Below is a small trained network, with its code and all its weights. Each question gives an input and a target symbol and asks what happens when units are switched off, that is, made to give their printed mean instead of their output.

import numpy as np


def w(rows, s, z=0):
    codes = np.array(rows[::2]) - 128.0
    scale = np.full(codes.shape[1], s)
    scale[-1] = z or s
    return codes * scale


def norm(h):
    return h / np.sqrt((h * h).mean(-1, keepdims=True) + 1e-5)


def f(y):
    return np.maximum(y, 0)


def softmax(a):
    e = np.exp(a - a.max(-1, keepdims=True))
    return e / e.sum(-1, keepdims=True)


def log_softmax(a):
    a = a - a.max(-1, keepdims=True)
    return a - np.log(np.exp(a).sum(-1, keepdims=True))


def net(x, mask):
    ids = ['Πζημψω'.index(c) for c in x.split()]
    T = len(ids)
    res = E[ids] + P[:T]
    u = 0
    for l in range(2):
        q, k, v = (norm(res) @ M[l].T for M in (Q, K, V))
        z = softmax(np.where(np.tri(T) > 0, q @ k.T / 3**0.5, -1e9)) @ v
        res = res + np.where(mask[u], z, O[l][:, -1]) @ O[l][:, :-1]
        u += 1
        y = f(norm(res) @ A[l][:, :-1].T + A[l][:, -1])
        res = res + np.where(mask[u : u + 4], y, B[l][:, -1]) @ B[l][:, :-1]
        u += 4
    return log_softmax(norm(res)[-1] @ U[:, :-1].T + U[:, -1])


Q, K, V, O, A, B = {}, {}, {}, {}, {}, {}
E = w([
[250,169,194,127,135,230,127,81,153,126,104],'Π',
[128,213,72,81,69,119,106,159,188,105,96],'ζ',
[69,158,169,163,138,124,84,115,250,63,202],'η',
[142,11,114,131,82,112,69,118,160,165,78],'μ',
[251,124,152,124,100,199,116,125,37,99,96],'ψ',
[81,169,214,97,82,125,124,85,79,176,72],'ω',
],0.017)
P = w([
[116,80,118,136,148,124,157,131,62,113,208],'0',
[156,125,124,206,79,119,173,120,121,147,194],'1',
[150,158,137,204,138,96,130,137,129,159,130],'2',
[168,140,160,175,140,88,150,77,148,129,143],'3',
[113,96,129,118,36,204,188,158,143,142,152],'4',
[107,154,138,163,166,212,116,197,147,137,67],'5',
[123,102,183,85,160,149,146,84,146,71,107],'6',
[182,154,153,148,117,35,80,69,160,163,165],'7',
[123,200,115,175,185,103,59,94,144,169,100],'8',
[62,124,124,102,156,213,193,56,109,138,138],'9',
[91,107,158,43,128,158,95,136,161,116,107],'10',
[64,131,113,108,143,174,34,142,125,140,109],'11',
[89,152,116,100,153,102,97,6,111,180,190],'12',
],0.015)
Q[0] = w([
[130,149,123,116,190,131,176,116,144,140,254],'0.h0',
[189,101,127,70,132,42,222,129,95,186,101],'0.h0',
[40,134,202,217,38,98,120,71,244,91,112],'0.h0',
],0.0067)
K[0] = w([
[128,125,147,115,186,190,141,83,138,52,157],'0.h0',
[164,98,119,37,2,146,94,121,48,141,180],'0.h0',
[36,141,151,191,127,90,159,118,233,148,141],'0.h0',
],0.0063)
V[0] = w([
[3,102,87,40,102,136,62,82,83,118,237],'0.h0',
[170,71,129,76,166,163,54,103,127,107,121],'0.h0',
[225,114,169,249,104,164,249,159,115,96,115],'0.h0',
],0.0046)
O[0] = w([
[150,116,135,125,131,95,180,120,106,67,99,80],'0.h0',
[63,104,123,170,160,133,131,123,115,112,163,1],'0.h0',
[99,151,116,2,141,63,110,111,166,140,198,153],'0.h0',
],0.012,0.0023)
A[0] = w([
[128,184,3,101,118,78,139,172,141,99,104,194],'0.n0',
[203,116,21,108,127,144,124,91,170,137,54,255],'0.n1',
[183,148,36,96,111,151,99,86,146,8,113,104],'0.n2',
[84,142,102,106,178,105,135,152,206,112,224,141],'0.n3',
],0.0057,0.0029)
B[0] = w([
[87,112,240,128,127,77,121,154,115,123,255,214],'0.n0',
[81,75,84,175,222,140,146,135,111,116,212,254],'0.n1',
[78,79,193,90,150,96,106,110,81,141,140,204],'0.n2',
[192,96,133,193,64,186,172,83,121,60,51,175],'0.n3',
],0.0089,0.0041)
Q[1] = w([
[190,204,59,221,54,96,79,145,141,189,155],'1.h0',
[69,168,91,112,204,189,2,199,114,69,36],'1.h0',
[93,156,108,223,169,111,132,24,39,149,187],'1.h0',
],0.0097)
K[1] = w([
[103,146,77,140,109,199,189,210,102,142,117],'1.h0',
[133,193,121,183,191,96,8,133,132,139,92],'1.h0',
[29,98,120,65,193,222,181,118,134,100,85],'1.h0',
],0.014)
V[1] = w([
[134,65,76,86,140,153,88,143,65,194,128],'1.h0',
[145,96,110,93,156,128,87,181,117,84,254],'1.h0',
[159,26,116,186,137,128,174,102,212,136,105],'1.h0',
],0.0067)
O[1] = w([
[43,254,207,112,182,150,229,118,209,9,121,88],'1.h0',
[117,157,70,165,144,160,60,153,31,81,217,148],'1.h0',
[110,152,15,147,56,154,38,84,133,42,58,5],'1.h0',
],0.0072,0.0033)
A[1] = w([
[214,88,47,97,173,100,202,166,55,193,129,24],'1.n0',
[145,232,147,70,59,71,207,149,139,167,1,56],'1.n1',
[109,249,40,120,78,148,97,120,49,54,111,48],'1.n2',
[165,159,154,170,116,136,225,174,186,75,173,2],'1.n3',
],0.0055,0.0033)
B[1] = w([
[216,94,171,255,124,139,237,160,85,121,90,144],'1.n0',
[64,99,117,109,122,156,86,99,145,114,165,252],'1.n1',
[232,65,180,215,113,106,225,178,171,151,136,177],'1.n2',
[139,173,174,123,186,112,160,215,51,97,94,155],'1.n3',
],0.01,0.0039)
U = w([
[108,95,3,151,130,128,129,95,135,132,84,202],'Π',
[162,110,144,201,149,164,156,146,44,102,131,192],'ζ',
[79,159,103,119,126,226,70,43,188,140,165,192],'η',
[101,155,103,192,103,178,142,101,162,45,96,2],'μ',
[55,170,75,92,167,118,151,145,126,77,161,66],'ψ',
[95,147,156,132,96,132,187,107,122,166,59,157],'ω',
],0.0059,0.0016)

Each question gives the input, a string of symbols that net reads in full, and the target symbol t.
The units are the heads (3 rows each of Q, K, V and O) and the neurons (one row each of A and B). Each row of codes is followed by its name. A weight is (code - 128) times the scale printed after its matrix; where a second scale follows, it is the last column's (O, A, B and U).
mask holds one flag per unit, layer by layer, with each layer's heads first. A switched-off unit (its flag False) gives its mean, the last column of its rows in O or B, instead of its output. The means were averaged over made-up inputs and are rounded, as every weight is.
A unit's drop is (log p(t) with every unit on - log p(t) with that unit switched off) / (log p(t) with every unit on - log p(t) with every unit switched off).
The circuit of an input: a set's keep is (log p(t) with only the set's units on - log p(t) with every unit switched off) / (log p(t) with every unit on - log p(t) with every unit switched off). Starting from all 10 units, units are removed one at a time, each time the one whose removal leaves the highest keep (on an exact tie, the one counted first), for as long as the keep stays at least 0.8.
circuit, biggest first: the units of the circuit, biggest drop first
k most important neurons: the k neurons with the biggest drops, biggest first
k most important neurons of layer l: the k neurons of layer l with the biggest drops, biggest first
drop when u is switched off: that unit's drop, to one decimal
input ω η η ζ η ω, target Π: circuit, biggest first => (1.h0 0.n0)
input ω Π η ω μ ω ω ζ, target μ: circuit, biggest first => (1.h0)
input Π μ ψ ω ω η, target ζ: 2 most important neurons => (1.n3 0.n3)
input ζ ω ζ ω μ ω ζ ω, target μ: 3 most important neurons of layer 0 => (0.n0 0.n1 0.n2)
input ω ζ ω ζ μ μ μ ζ, target μ: circuit, biggest first => (1.h0 1.n2 0.n1)
input μ ω ω η ζ η η ω ω ζ ω ψ, target ω: 3 most important neurons of layer 0 => (0.n0 0.n3 0.n2)
input Π μ ω ω Π η ω η, target μ: 2 most important neurons of layer 0 => (0.n3 0.n0)
input ω μ ζ ζ ζ ψ ω ω Π η ω ψ ψ, target Π: 3 most important neurons of layer 0 => (0.n1 0.n0 0.n3)
input ω Π μ ω μ μ ω ω ω η, target ω: 2 most important neurons => (0.n1 0.n0)
input ψ ζ ω ω ω μ ω ω μ ψ μ η, target μ: circuit, biggest first => (1.h0 0.h0)
input ω ω ω ω η, target ω: 2 most important neurons of layer 0 => (0.n1 0.n0)
input ω η Π ω ζ ω, target η: 2 most important neurons => (1.n1 0.n0)
input ω ζ ω μ ζ ζ ω η η ω ζ, target Π: 2 most important neurons of layer 0 => (0.n1 0.n3)
input η η ζ ω ψ ψ μ μ ψ, target η: circuit, biggest first => (0.h0)
input ω ω η ω ζ ω ω ω ζ ω ζ ζ Π, target ω: 2 most important neurons => (0.n0 1.n1)
input ω ζ ω ζ ζ ω ω ω ζ ω ω μ ψ, target ω: drop when 0.n0 is switched off => 0.1
input ω Π ζ ω ζ η, target ζ: drop when 0.n3 is switched off => 0.5
input ω ω ω μ ω ω ω, target μ: drop when 1.n2 is switched off => 0.3
input ζ μ ω ω ω ψ μ η ω η μ Π, target ω: drop when 1.n2 is switched off => 0.0
input ω ζ ω, target η: most important neuron => (1.n1)
